Below is a small trained network, with its code and all its weights. Each question gives an input and a target symbol and asks what happens when units are switched off, that is, made to give their printed mean instead of their output.

import numpy as np


def w(rows, s, z=0):
    codes = np.array(rows[::2]) - 128.0
    scale = np.full(codes.shape[1], s)
    scale[-1] = z or s
    return codes * scale


def f(y):
    return np.maximum(y, 0)


def softmax(a):
    e = np.exp(a - a.max(-1, keepdims=True))
    return e / e.sum(-1, keepdims=True)


def log_softmax(a):
    a = a - a.max(-1, keepdims=True)
    return a - np.log(np.exp(a).sum(-1, keepdims=True))


def net(x, mask):
    ids = ['ΘΛΞΦΩαγεημπστ'.index(c) for c in x.split()]
    T = len(ids)
    res = E[ids] + P[:T]
    q, k, v = (res @ M[0].T for M in (Q, K, V))
    z = softmax(np.where(np.tri(T) > 0, q @ k.T / 2**0.5, -1e9)) @ v
    res = res + np.where(mask[0], z, O[0][:, -1]) @ O[0][:, :-1]
    y = f(res @ A[0][:, :-1].T + A[0][:, -1])
    res = res + np.where(mask[1:17], y, B[0][:, -1]) @ B[0][:, :-1]
    return log_softmax(res[-1] @ U[:, :-1].T + U[:, -1])


Q, K, V, O, A, B = {}, {}, {}, {}, {}, {}
E = w([
[106,145,30,139,134,82,152,94,143,126,126,170],'Θ',
[31,148,5,185,62,179,118,127,118,117,128,69],'Λ',
[41,85,114,97,143,146,192,12,165,31,173,183],'Ξ',
[162,51,110,189,111,59,97,101,112,204,220,128],'Φ',
[136,135,96,130,149,70,130,141,161,163,150,85],'Ω',
[98,133,122,183,112,117,51,70,103,204,109,132],'α',
[162,116,112,96,74,132,159,109,133,211,179,89],'γ',
[112,163,53,154,183,148,144,39,156,118,120,98],'ε',
[102,165,114,181,182,91,29,120,183,197,140,160],'η',
[102,213,187,173,103,144,179,122,105,118,178,149],'μ',
[107,205,133,89,117,152,145,78,190,174,181,169],'π',
[153,164,128,221,126,113,218,94,53,123,100,77],'σ',
[94,218,186,70,131,149,137,110,169,139,117,98],'τ',
],0.022)
P = w([
[10,127,103,189,69,119,120,130,191,172,147,86],'0',
[17,125,125,203,54,108,119,119,210,161,142,74],'1',
[115,100,60,182,200,134,96,209,109,3,191,152],'2',
[15,169,123,134,143,116,165,126,107,204,161,124],'3',
[39,181,133,157,87,68,152,66,235,132,99,159],'4',
[166,106,94,149,218,127,98,172,89,26,166,176],'5',
[83,170,169,131,162,115,165,114,69,248,141,140],'6',
[110,172,195,149,103,68,140,47,177,177,103,152],'7',
[213,124,113,129,247,127,104,137,73,41,126,216],'8',
[118,183,196,108,202,111,181,78,65,250,102,188],'9',
[150,168,252,138,139,58,162,20,168,194,77,176],'10',
],0.013)
Q[0] = w([
[34,200,95,152,159,36,166,12,114,246,195,113],'head 0',
[94,80,119,56,205,204,143,221,25,139,135,143],'head 0',
],0.011)
K[0] = w([
[245,124,162,75,212,128,125,102,84,125,102,197],'head 0',
[80,79,21,140,85,139,105,169,131,102,166,121],'head 0',
],0.013)
V[0] = w([
[126,91,70,210,145,110,236,39,77,100,123,81],'head 0',
[117,114,92,112,253,68,79,128,173,159,43,21],'head 0',
],0.0059)
O[0] = w([
[187,144,96,65,5,193,53,183,71,157,155,196,254],'head 0',
[136,221,80,83,118,55,64,45,124,87,174,52,99],'head 0',
],0.015,0.0046)
A[0] = w([
[140,149,139,82,186,98,98,223,155,115,105,107,194],'neuron 0',
[65,118,154,154,174,74,176,122,147,137,123,76,22],'neuron 1',
[251,126,52,124,174,119,114,168,92,40,132,87,94],'neuron 2',
[175,93,117,63,176,192,132,131,184,73,164,115,139],'neuron 3',
[138,117,135,137,180,135,130,131,131,85,232,193,45],'neuron 4',
[176,94,119,136,131,195,114,176,141,120,110,186,113],'neuron 5',
[166,160,134,133,131,132,83,156,95,54,167,161,55],'neuron 6',
[109,155,141,117,63,102,217,111,143,147,114,118,206],'neuron 7',
[88,132,150,140,150,101,185,150,171,176,137,148,182],'neuron 8',
[142,132,157,62,79,149,97,121,202,174,104,97,41],'neuron 9',
[222,85,130,131,112,64,106,202,189,149,171,86,108],'neuron 10',
[114,65,150,153,147,158,185,164,178,170,83,141,2],'neuron 11',
[123,61,114,148,101,92,75,111,154,139,97,131,179],'neuron 12',
[114,116,114,137,99,158,142,79,157,178,81,141,177],'neuron 13',
[151,170,121,127,147,190,114,190,124,33,79,103,125],'neuron 14',
[158,62,52,68,171,131,141,170,117,65,110,137,65],'neuron 15',
],0.011,0.0061)
B[0] = w([
[76,149,115,167,149,196,86,140,40,109,124,209,150],'neuron 0',
[163,132,145,152,37,128,105,182,177,145,152,147,227],'neuron 1',
[80,97,165,119,125,141,151,187,192,154,165,94,181],'neuron 2',
[98,219,122,119,159,59,183,111,121,155,207,70,148],'neuron 3',
[170,137,11,121,78,100,115,174,79,191,75,125,177],'neuron 4',
[105,108,210,62,117,109,129,124,113,118,124,47,253],'neuron 5',
[121,70,119,167,124,60,141,77,146,118,66,147,210],'neuron 6',
[143,75,98,104,220,130,81,126,131,145,155,135,231],'neuron 7',
[104,136,99,169,135,138,155,127,102,101,63,57,250],'neuron 8',
[147,94,62,181,125,99,176,114,118,87,111,136,172],'neuron 9',
[157,113,151,126,135,180,177,133,57,90,139,136,156],'neuron 10',
[190,160,122,118,102,165,48,83,177,99,148,157,220],'neuron 11',
[116,128,130,94,180,154,144,118,121,146,137,107,169],'neuron 12',
[131,121,145,120,133,93,173,191,100,109,143,146,221],'neuron 13',
[196,134,104,135,169,119,86,143,130,93,137,111,160],'neuron 14',
[152,105,124,159,124,242,171,40,169,102,181,186,151],'neuron 15',
],0.011,0.015)
U = w([
[157,168,124,117,123,142,84,158,160,182,180,238,138],'Θ',
[135,206,99,98,103,168,151,137,142,201,110,115,150],'Λ',
[108,187,179,61,114,126,202,160,172,170,172,122,123],'Ξ',
[78,135,170,170,148,136,180,133,110,116,175,222,251],'Φ',
[136,182,140,82,183,87,105,92,91,62,175,75,77],'Ω',
[28,74,142,147,193,113,112,21,97,157,96,97,175],'α',
[63,51,102,162,199,143,188,92,104,171,65,130,87],'γ',
[152,175,113,168,75,159,154,13,132,111,138,162,123],'ε',
[181,185,155,76,93,104,104,105,212,173,184,106,3],'η',
[122,110,153,117,134,184,89,49,159,108,117,120,185],'μ',
[166,119,126,178,79,184,169,108,221,180,119,253,120],'π',
[144,141,140,153,75,88,153,128,120,110,86,161,55],'σ',
[66,105,180,176,133,77,222,114,166,128,94,73,144],'τ',
],0.0064,0.0042)

Each question gives the input, a string of symbols that net reads in full, and the target symbol t.
The units are the heads (2 rows each of Q, K, V and O) and the neurons (one row each of A and B). Each row of codes is followed by its name. A weight is (code - 128) times the scale printed after its matrix; where a second scale follows, it is the last column's (O, A, B and U).
mask holds one flag per unit, heads first, then neurons. A switched-off unit (its flag False) gives its mean, the last column of its rows in O or B, instead of its output. The means were averaged over made-up inputs and are rounded, as every weight is.
A unit's drop is (log p(t) with every unit on - log p(t) with that unit switched off) / (log p(t) with every unit on - log p(t) with every unit switched off).
The circuit of an input: a set's keep is (log p(t) with only the set's units on - log p(t) with every unit switched off) / (log p(t) with every unit on - log p(t) with every unit switched off). Starting from the 12 units with the biggest drops (on a tie, the unit counted first), units are removed one at a time, each time the one whose removal leaves the highest keep (on an exact tie, the one counted first), for as long as the keep stays at least 0.8.
units of the circuit, in order: the units of the circuit, biggest drop first
most important unit: the unit with the biggest drop
top k neurons: the k neurons with the biggest drops, biggest first
input τ Θ τ ε η μ, target σ: top 2 neurons -> neuron 6; neuron 4
input π Ω Ξ Ω, target Ξ: units of the circuit, in order -> head 0; neuron 5
input π Ω Ξ Ω Ξ ε, target η: top 3 neurons -> neuron 2; neuron 3; neuron 8
input σ Ξ γ Λ Ξ Λ, target μ: most important unit -> neuron 15
input μ Φ μ γ, target μ: units of the circuit, in order -> neuron 11; head 0; neuron 5; neuron 8
input τ τ μ, target σ: top 2 neurons -> neuron 4; neuron 7
input μ Φ τ ε ε π Φ Θ τ μ, target τ: top 2 neurons -> neuron 8; neuron 1
input α τ τ μ σ Λ μ μ Ω Ξ Λ, target Ω: top 2 neurons -> neuron 1; neuron 6
input Λ μ Θ, target π: top 2 neurons -> neuron 15; neuron 2
input Φ μ π τ Φ μ μ ε, target μ: top 3 neurons -> neuron 11; neuron 5; neuron 1
input Ω ε Λ π γ γ μ Θ, target μ: units of the circuit, in order -> neuron 11; head 0; neuron 5; neuron 1
input ε σ σ Λ, target σ: top 2 neurons -> neuron 6; neuron 9
input σ μ τ σ σ Ξ τ Ω Φ, target γ: units of the circuit, in order -> neuron 1; neuron 11
input Ω σ γ Θ Ξ Ξ σ Θ τ σ α, target τ: units of the circuit, in order -> head 0; neuron 1
input τ ε γ μ Λ μ α α Θ π π, target π: units of the circuit, in order -> neuron 5
input α μ Ξ μ Ξ μ α τ γ τ μ, target τ: top 3 neurons -> neuron 8; neuron 11; neuron 1
input Λ α ε σ Θ μ Λ μ σ, target τ: top 2 neurons -> neuron 2; neuron 6
input Λ γ ε γ η Ξ η ε, target η: units of the circuit, in order -> head 0; neuron 1
input σ Ω η η Θ π Θ μ η μ, target η: units of the circuit, in order -> neuron 1; head 0
input τ ε Ω α τ μ τ γ γ, target Ξ: units of the circuit, in order -> neuron 2; neuron 3
